Each row is followed by its tier, which names the range that a hidden value of the row falls in. A new part has a new value, new ranges and new names.
-129, -38, -48, 89, 102, 26, 198, 156, -28, -39, -12, -2, 101, -364, 297, -89, 72, -9, -267, 204, -43, 298, -70, -20, -116, -45, -166, -101, 3, -23, -52, 20, 137, -327, -96, 178, -199, -375, -271, -129, 30, -77, -88, -33, -26, -29, 54, -85, 52, -137, 50, 111  NQ
159, -149, 82, -238, 90, -121, -159, -259, -23, -207, 167, -6, 199, -400, 37, 33, -51, -92, 75, 80, -83, 111, 39, -22, -86, 157, 353, -202, 208, 462, -76, 355, -86, -191, -207, -207, 251, -29, 228, -39, -13, 225, 159, 358, 104, -58, 427, 68, 13, 154, -61, 225  Rp
35, 358, -33, 258, 94, 98, 347, -75, 211, -272, 141, -326, -34, 98, 22, -135, -315, 16, 248, 102, -91, 144, 175, -5, -67, 178, -127, 108, -183, -223, 9, 277, 329, 162, -21, -74, -24, -39, 341, -279, 4, 269, -213, -212, -93, -250, 104, -77, 98, 8, 176, -227  Mm
-361, -62, 154, 104, 158, 69, 105, 96, 31, -90, -37, 64, 200, -285, 314, -220, 147, 79, -291, 117, 9, 263, -182, 8, -53, -44, -310, -140, 84, -79, -159, 53, 234, -370, -261, 20, -409, -266, -337, -282, -76, 185, -56, -155, -142, -121, 78, -107, 82, -14, 24, 264  Mm
-89, -231, 187, 183, -117, -84, 67, -2, -151, -53, -58, -191, -22, -70, 116, 160, 242, -95, -120, -2, 367, 295, 110, 387, -210, -192, 221, -179, -102, -260, -146, -251, 179, 139, -283, 4, 24, -58, 98, -213, -131, 255, 72, -28, 239, 323, 64, -53, 16, 84, 321, -33  Lz
-72, -215, 192, 287, -175, -365, 131, 485, -179, -202, -163, -40, -9, -102, 97, 227, 178, 34, -191, 201, 303, -21, 343, 175, 47, -135, 78, -401, -8, -99, -141, -83, 294, 245, -294, -13, 90, 18, 275, -143, -239, 90, -61, 173, 186, 101, -45, 93, 260, 6, 396, -14  HR
-94, -76, 3, 152, 170, 15, 54, -181, -43, 60, -144, -271, -199, -235, 7, 54, 144, 27, -134, -108, 130, 333, 78, 120, -343, -211, 282, 246, -50, -177, -58, 217, 152, -22, -275, 139, 90, -216, -121, -96, 98, 255, 237, -111, -116, 393, -13, -167, -56, 116, -279, 24  Rp
-130, 133, 10, -197, 181, 213, -111, -99, 400, -102, -112, 148, -23, -13, -170, -86, -199, -105, 104, -82, -131, -115, -70, 37, 6, -83, 106, 104, 258, 152, 73, 424, 117, 118, -47, 68, -24, 188, -20, 134, -241, -329, -108, -19, 345, -26, 39, -81, 110, 130, -138, 81  Bt
7, -104, 104, -261, 159, -143, -116, -243, 46, -99, -9, 59, 152, -386, -128, -28, -15, -106, 188, 135, -27, 116, 26, -91, -60, 71, 321, -117, 141, 340, -31, 296, -137, -233, -191, -32, 133, 56, 79, -48, 56, 217, 206, 307, 196, -80, 462, -34, 44, 234, -136, 102  HR
33, 107, -185, 193, 3, 183, 260, -67, -19, 100, -187, 22, -216, -243, -97, -59, -235, -162, -54, -117, -45, 329, 144, 174, -201, -225, 265, 269, -229, -243, -56, 115, 154, -60, -136, 127, 33, -205, 93, -93, 177, 208, -113, -198, -119, 132, 57, -67, 66, 160, -318, 26  RH
-21, 82, 25, -225, 213, 128, -194, -38, 422, -22, -24, 75, -86, -8, -142, 11, -326, -114, 56, -135, -131, -188, -74, 106, -148, 3, 111, 128, 298, 205, 166, 366, 53, 120, 92, 126, 38, 163, 21, 193, -318, -349, -156, 36, 262, -63, 49, 3, 53, 31, -68, 95  Sz
-80, -243, 191, 303, -119, -372, 147, 509, -141, -187, -163, -41, 11, -100, 46, 206, 202, 76, -176, 227, 278, -60, 319, 151, 40, -115, 109, -350, 16, -62, -156, -25, 305, 265, -351, -3, 85, 43, 289, -137, -257, 102, -30, 179, 194, 64, -40, 68, 299, 24, 324, -24  Lz
-385, -138, 223, 271, 232, -309, 65, 358, 53, -161, -188, 2, 113, -135, 115, -157, 283, 294, -171, 202, 26, -117, -20, -167, 71, -5, -192, -137, 214, 10, -165, 317, 365, -22, -437, 50, -222, -10, -83, -194, -173, 109, 141, 46, -224, -153, 4, -7, 269, -4, -71, 205  Rp
-78, -110, 79, 172, 79, -42, 54, -170, -67, 21, -104, -315, -172, -134, 99, 115, 200, -16, -126, -96, 237, 341, 71, 185, -322, -187, 227, 94, -66, -219, -41, 38, 146, 40, -261, 96, 95, -199, -78, -127, 52, 227, 213, -54, -46, 417, -33, -96, -149, 76, -35, 35  Rp
-366, 17, 175, 125, 178, -178, 88, 215, 29, -172, -87, -40, 57, -167, 274, -175, 235, 170, -286, 70, -39, 134, -114, -164, -92, -71, -414, -151, 224, -55, -97, 233, 320, -270, -201, 177, -344, -223, -405, -178, -40, 29, 12, -47, -279, -62, -26, 12, 98, -161, 33, 319  Lz
62, 381, -110, 352, 17, 150, 382, -96, 227, -144, 81, -95, -92, 139, -75, -230, -330, -185, 272, -47, -114, 193, 88, 85, -100, 111, -62, 137, -272, -290, 48, 101, 310, 134, -24, -6, -102, -72, 355, -249, 126, 210, -246, -173, -137, -298, 207, 91, 20, 92, 80, -64  Rp
36, 288, -27, 257, 116, 78, 321, -77, 225, -228, 134, -312, 2, 76, -45, -153, -261, 34, 290, 103, -135, 108, 130, 30, -93, 184, -20, 156, -157, -177, -20, 318, 320, 183, -75, -19, -18, 27, 379, -257, -37, 276, -184, -220, -48, -251, 138, -116, 202, 29, 107, -247  NQ
216, -176, 77, -182, -29, -57, -172, -299, -3, -106, 144, -29, 177, -260, 186, 39, -161, -179, 3, -40, -103, 91, -69, 106, -31, 183, 286, -188, 197, 411, -41, 167, -136, -157, -111, -222, 261, -23, 242, 16, -108, 81, 38, 257, -38, -39, 282, 178, -157, 27, 78, 418  Lz
-130, 305, -35, -7, -129, 79, 153, -229, 193, -151, -337, -23, -14, 281, 26, -124, 203, -114, 225, -31, -164, 26, -155, -268, 380, -35, -99, -108, 104, 37, 6, 231, 6, 182, -127, 29, 86, 125, -43, 128, 53, -461, -51, -28, 126, 161, -189, 14, -159, -14, -10, 246  HR
-61, -273, 174, 258, -240, -291, 159, 395, -248, -155, -168, -41, 10, -83, 66, 219, 221, -22, -179, 177, 337, 72, 296, 282, 30, -196, 177, -370, -56, -159, -223, -208, 251, 254, -324, -28, 92, 43, 282, -162, -223, 137, -41, 106, 281, 180, 4, 47, 261, 23, 397, -37  Sz
-118, -65, -229, 192, 210, -191, 133, 258, -183, 35, -153, -94, 29, -214, 253, -63, 19, 91, -62, 447, 8, -33, 1, -204, 52, 21, 23, -26, -69, -109, 64, -112, 119, 38, 35, 202, 68, -307, 39, -17, 38, -541, 248, 51, -90, -59, 247, 33, -2, -298, 9, -221  GF
-198, 28, -266, -18, 302, -19, 112, 127, -140, 115, -94, -108, -53, -41, 362, -138, -114, 289, 58, 395, -14, -38, -315, -183, -50, 105, -88, 38, -54, -318, -43, -294, 12, 53, 58, 22, -13, -283, 86, -131, 136, -434, 124, -21, -144, -48, 279, -89, -30, -314, -180, -465  GF
-138, 176, 27, -225, 172, 147, -74, -70, 345, -142, -102, 56, -66, 109, -172, -43, -121, -65, 89, -99, -112, -117, -85, -38, -45, -106, 26, 70, 303, 119, 72, 387, 138, 175, -10, 89, -10, 163, -62, 145, -218, -366, -71, -21, 328, 24, 23, -30, 46, 33, -93, 76  NQ
-3, 193, -167, 209, 8, 198, 257, -86, 22, 59, -190, 6, -240, -180, -50, -78, -276, -171, -55, -141, -38, 331, 143, 124, -179, -213, 139, 250, -226, -280, -6, 115, 189, -67, -77, 104, -12, -233, 45, -111, 190, 174, -131, -223, -193, 97, 37, -21, -14, 129, -266, 70  Bt
-106, -155, 146, 181, 16, -51, 47, -127, -97, -5, -95, -305, -119, -64, 130, 144, 217, -30, -128, -67, 322, 319, 70, 254, -277, -180, 196, -13, -81, -262, -72, -108, 158, 99, -267, 23, 65, -149, -14, -178, -35, 250, 182, -71, 35, 389, -5, -73, -145, 71, 119, 10  NQ
-305, -58, 99, 74, 158, 41, 141, 96, 47, -68, -25, 48, 156, -299, 267, -218, 185, 69, -269, 98, -56, 288, -207, -2, -125, -67, -264, -87, 113, -49, -155, 107, 215, -382, -244, 143, -383, -265, -384, -217, -19, 111, -66, -109, -99, -69, 53, -120, 124, -59, -25, 250  Rp
74, 244, -15, 149, 18, -53, 336, -14, 82, -210, 40, -420, -6, 56, 50, -38, -207, 127, 233, 150, -189, 92, 138, -59, -43, 147, -31, 84, -93, -125, -57, 315, 235, 148, -21, 72, 95, 29, 334, -176, -54, 187, -226, -246, -100, -110, -9, -141, 236, -135, 144, -226  Lz
-418, -87, 226, 273, 237, -273, 47, 301, 96, -168, -195, 36, 131, -169, 153, -209, 267, 248, -151, 184, 3, -85, -34, -177, 98, -8, -240, -144, 196, -1, -114, 339, 371, -91, -407, 90, -276, -30, -148, -198, -149, 73, 123, 28, -246, -170, 0, -9, 238, 19, -45, 243  RH
-191, 83, -151, 113, -21, 69, -298, -240, -6, -21, -102, -116, -223, -135, 3, -180, 180, -169, -156, -52, 38, 237, 28, 88, 114, 163, -194, 179, 66, -23, -251, 201, -189, -95, 202, -110, -28, 37, -438, 4, 78, 7, 222, -24, -119, 108, 287, -251, 185, -156, -121, 73  HR
-48, -209, 196, 188, -228, -234, 116, 200, -242, -140, -98, -208, -82, -23, 173, 263, 222, -74, -215, 41, 391, 227, 235, 320, -142, -233, 99, -323, -52, -252, -140, -278, 219, 192, -202, 25, 87, -66, 103, -160, -156, 131, -9, 49, 216, 341, -49, 57, 26, -57, 484, 7  Sz
-121, -56, 120, -172, -141, -213, 146, 64, -176, 74, -375, -139, 2, 5, -29, 63, -162, 7, 81, 181, 15, 45, 30, -50, 143, -111, 12, -70, 12, -110, -151, -170, -120, -43, 66, 137, 64, 192, 49, -54, -117, 46, -90, -218, 2, 2, 113, -64, 114, -191, 137, 1  RH
-58, -193, 193, 206, -183, -200, 103, 132, -198, -118, -85, -189, -59, -30, 116, 231, 241, -112, -143, 41, 400, 245, 216, 321, -166, -207, 151, -292, -96, -252, -104, -281, 207, 190, -220, 27, 67, -69, 125, -181, -129, 165, 42, 50, 252, 308, 37, 44, 5, 21, 443, -28  Lz
-141, 282, -32, -102, -45, 23, 123, -94, 181, -209, -280, -16, -81, 284, -84, -79, 118, -73, 152, -33, -138, -53, -80, -257, 242, -130, -100, -64, 226, 45, 0, 299, 103, 237, -59, 83, 75, 153, -81, 166, -18, -513, -18, 2, 209, 137, -120, 52, -76, -86, -13, 186  Rp
65, 325, -38, 237, 61, 21, 359, -85, 185, -251, 102, -371, 0, 71, 58, -141, -237, 80, 301, 117, -204, 117, 120, -45, -36, 192, -65, 108, -144, -165, -15, 361, 301, 146, -60, 34, 31, 9, 363, -228, 7, 211, -235, -216, -128, -188, 22, -115, 191, -45, 140, -214  HR
96, -133, 98, -281, 123, -82, -138, -253, -43, -220, 124, 5, 188, -426, 41, 51, -73, -62, 42, 128, -5, 145, 76, -66, -58, 108, 310, -216, 185, 413, -87, 325, -94, -222, -227, -270, 230, -62, 171, -82, 15, 283, 185, 344, 135, -40, 419, 19, -39, 202, -83, 173  Mm
-123, -64, 118, -179, -102, -150, 157, 77, -167, 90, -355, -139, -5, 0, -65, 87, -196, 11, 38, 192, 65, 63, 47, -34, 114, -105, 13, -37, -7, -115, -164, -199, -136, -38, 55, 63, 57, 160, 48, -80, -130, 125, -82, -237, 37, -20, 136, -95, 84, -152, 96, -35  Mm
-94, -53, -90, 94, 84, -6, 209, 173, -59, -35, -29, -17, 83, -401, 270, -73, 95, -18, -275, 227, -66, 300, -29, -33, -105, -61, -120, -76, 7, 8, -61, 62, 121, -321, -81, 230, -148, -370, -283, -82, 47, -132, -65, -11, -4, 8, 42, -100, 93, -169, 35, 98  Rp
-64, -55, -53, 147, 163, 40, 60, -176, -47, 118, -191, -246, -226, -285, 13, 48, 67, 30, -141, -134, 48, 316, 78, 114, -333, -224, 324, 310, -67, -167, -39, 267, 130, -53, -245, 194, 120, -233, -105, -50, 110, 216, 180, -160, -191, 408, -65, -180, -23, 107, -372, 39  Sz
-131, -117, 156, -224, 14, -135, 0, -42, -66, 85, -275, -13, 48, -129, -133, 41, -150, -59, 75, 158, 97, 65, 14, -29, 63, -36, 106, -55, 45, 41, -116, -101, -195, -134, -29, -13, 39, 156, 17, -83, -92, 212, 54, -45, 93, -86, 309, -70, 28, 33, -11, 47  Mm
35, 425, -130, 312, -37, 146, 362, -75, 166, -152, 0, -42, -175, 107, -61, -187, -351, -248, 200, -94, -73, 235, 161, 73, -99, -22, -92, 99, -275, -344, 94, 69, 323, 101, 51, 57, -98, -126, 249, -201, 174, 106, -252, -170, -132, -193, 164, 139, -35, 74, 101, -20  RH
-69, -85, 130, -236, 88, -192, -50, -91, -21, -31, -146, 29, 69, -219, -180, 13, -63, -78, 133, 153, 43, 66, 44, -108, -8, 18, 175, -101, 113, 194, -75, 102, -152, -158, -89, -19, 81, 113, 41, -61, 3, 210, 153, 168, 138, -114, 425, -12, 48, 110, -79, 70  NQ
-150, 278, -11, -142, -65, 184, -457, -146, -71, -150, 2, -68, -117, -307, 176, 136, 74, -85, -231, -137, -18, 235, 130, 16, -82, 182, -203, -173, 58, 112, -55, 277, -137, -189, 321, -217, 4, -241, -240, -40, -70, 182, -126, -156, -49, 184, 249, -254, 262, -19, -108, -61  Mm
-113, -101, 136, -230, -56, -183, 73, 11, -106, 136, -327, -48, 25, -38, -117, 52, -134, -33, 109, 149, 33, 46, -52, -37, 53, -63, 89, -55, 37, -20, -124, -186, -203, -95, 19, 105, 41, 181, 40, -49, -90, 116, -30, -113, 70, -51, 241, -53, 69, -78, 18, 24  Rp
-16, -184, 175, 244, -275, -351, 178, 350, -285, -211, -136, -147, -49, -38, 145, 284, 243, -62, -183, 153, 368, 141, 340, 205, -21, -201, 87, -441, -68, -184, -129, -243, 248, 238, -221, 16, 139, -58, 216, -144, -139, 68, -23, 154, 232, 253, -30, 129, 98, -58, 523, -11  Sz
-141, -242, 189, 317, -40, -400, 113, 517, -118, -193, -210, -7, 55, -175, 63, 135, 219, 165, -168, 262, 189, -132, 296, 45, 113, -84, 103, -317, 64, 7, -162, 141, 330, 214, -416, 4, 71, 52, 273, -130, -256, 94, 18, 174, 75, 16, -58, 39, 363, 49, 186, 20  HR
-100, -128, 83, 150, 120, 26, 18, -232, -11, 50, -96, -274, -132, -211, 89, 70, 179, -14, -93, -104, 207, 354, 38, 232, -326, -175, 284, 140, -76, -202, -47, 96, 132, -13, -301, 104, 62, -172, -81, -143, 35, 281, 194, -84, -14, 407, -21, -176, -91, 157, -98, 10  HR
29, 264, -169, 265, -52, 210, 325, -65, 76, 10, -120, 64, -195, -63, -109, -143, -327, -261, 66, -131, -54, 298, 141, 172, -133, -149, 96, 191, -286, -319, 8, 26, 226, 8, -39, 84, -68, -156, 179, -152, 176, 168, -223, -212, -108, -57, 133, 52, 19, 147, -119, 32  RH
-140, -76, -223, 207, 195, -106, 150, 190, -109, 66, -181, -26, 90, -282, 286, -134, -7, 59, -25, 451, -32, 13, -45, -153, 117, 22, 42, -6, -108, -108, 54, -93, 107, -42, -22, 215, 7, -278, 21, -41, 36, -516, 180, 12, -70, -83, 204, -34, 33, -223, -5, -182  Bt
31, -55, 98, -285, 153, -191, -83, -175, 12, -168, 16, 12, 94, -349, -125, 27, -5, -63, 129, 129, -26, 118, 74, -166, -104, 54, 243, -151, 191, 353, -37, 341, -101, -214, -161, -48, 159, 5, 47, -34, 86, 212, 197, 346, 167, -57, 427, 9, 25, 167, -132, 112  Rp
186, -142, 81, -249, 47, -109, -150, -239, -61, -218, 159, -49, 152, -352, 128, 97, -116, -95, -18, 52, -43, 118, 60, -20, -75, 131, 286, -234, 222, 436, -62, 290, -87, -173, -158, -268, 293, -82, 210, -21, -33, 177, 126, 345, 40, -8, 335, 127, -109, 81, 6, 290  GF
-158, 250, 3, -17, -100, 157, 129, -233, 224, -86, -329, 29, 50, 297, -8, -125, 174, -120, 239, -32, -133, 3, -221, -194, 355, -13, -42, -97, 77, 32, -4, 133, -12, 199, -168, -35, 38, 144, 31, 85, -28, -385, -69, -95, 182, 98, -119, -7, -153, 56, -43, 217  NQ
-191, 66, -157, 113, -35, 72, -297, -205, -43, 16, -127, -99, -235, -116, -19, -153, 159, -192, -199, -51, 69, 237, 31, 85, 110, 155, -206, 180, 53, -29, -256, 116, -218, -93, 236, -139, -29, 12, -442, 7, 69, 13, 235, -45, -135, 85, 328, -217, 147, -178, -133, 92  NQ
-393, -146, 249, 286, 251, -265, 18, 339, 128, -119, -190, 44, 149, -172, 141, -170, 230, 285, -135, 180, 4, -155, -48, -107, 76, 29, -151, -131, 189, 19, -113, 331, 363, -32, -453, 65, -244, 12, -26, -198, -235, 116, 76, 16, -223, -182, -23, -31, 294, 66, -72, 197  HR
79, 314, -63, 307, 78, 169, 343, -135, 283, -160, 155, -188, 36, 59, -22, -220, -300, -45, 351, 41, -188, 143, 39, 102, -89, 237, 28, 143, -245, -189, 4, 242, 286, 135, -116, -40, -62, -5, 471, -282, 17, 314, -289, -209, -73, -309, 165, -82, 182, 132, 55, -199  Lz
36, 146, -170, 237, -3, 218, 278, -95, 33, 72, -182, 13, -198, -218, -56, -67, -269, -169, -27, -108, -36, 334, 153, 160, -153, -183, 226, 247, -262, -247, -26, 120, 171, -50, -150, 64, 27, -216, 133, -124, 176, 227, -143, -203, -146, 93, 28, -56, 17, 191, -281, 42  Bt
-157, 197, -101, -20, -116, 63, -403, -145, -135, -114, -55, -68, -194, -222, 54, -11, 161, -180, -238, -136, -23, 241, 127, 49, -4, 120, -210, -31, 91, 57, -171, 238, -136, -147, 346, -98, -11, -110, -372, 22, 10, 42, 56, -103, -107, 162, 333, -181, 291, -168, -84, 62  Lz
-445, -17, 248, 184, 277, -144, 46, 192, 120, -190, -81, -6, 126, -151, 239, -222, 248, 232, -227, 109, 24, 61, -132, -169, -35, 2, -390, -149, 214, -42, -111, 276, 356, -216, -347, 22, -383, -163, -307, -266, -98, 174, 83, -31, -275, -161, 25, -23, 96, -6, -30, 287  GF
64, 331, -127, 316, -21, 191, 378, -63, 165, -102, 40, -21, -122, 80, -102, -187, -347, -225, 186, -72, -67, 240, 115, 145, -127, 22, -7, 134, -286, -306, 13, 30, 284, 103, -35, -22, -99, -107, 325, -237, 134, 236, -260, -179, -86, -238, 212, 88, 21, 124, 30, -45  NQ
-394, -135, 252, 309, 230, -329, 39, 348, 85, -178, -188, 21, 149, -138, 124, -173, 284, 282, -111, 209, 27, -160, -4, -149, 110, 19, -161, -172, 194, 13, -127, 336, 393, 10, -462, 58, -221, 29, -10, -204, -205, 99, 137, 59, -212, -179, 9, 6, 291, 47, -22, 193  HR
-191, 3, -272, 80, 268, -135, 96, 162, -168, 95, -142, -93, -24, -52, 294, -171, -37, 210, 87, 398, -56, -99, -234, -196, 8, 57, -14, 43, -43, -271, 9, -216, 87, 102, 72, 180, 13, -229, 94, -55, 99, -590, 216, -10, -148, -54, 309, -5, 26, -349, -107, -377  Sz
-207, -52, -243, 121, 290, -98, 77, 206, -165, 96, -156, -27, 30, -139, 264, -138, -69, 164, 27, 458, 33, -98, -140, -177, 59, 59, 19, 11, -89, -224, 26, -243, 83, 81, 31, 86, 7, -259, 119, -88, 44, -515, 255, 4, -93, -120, 360, -9, -3, -250, -93, -365  Mm
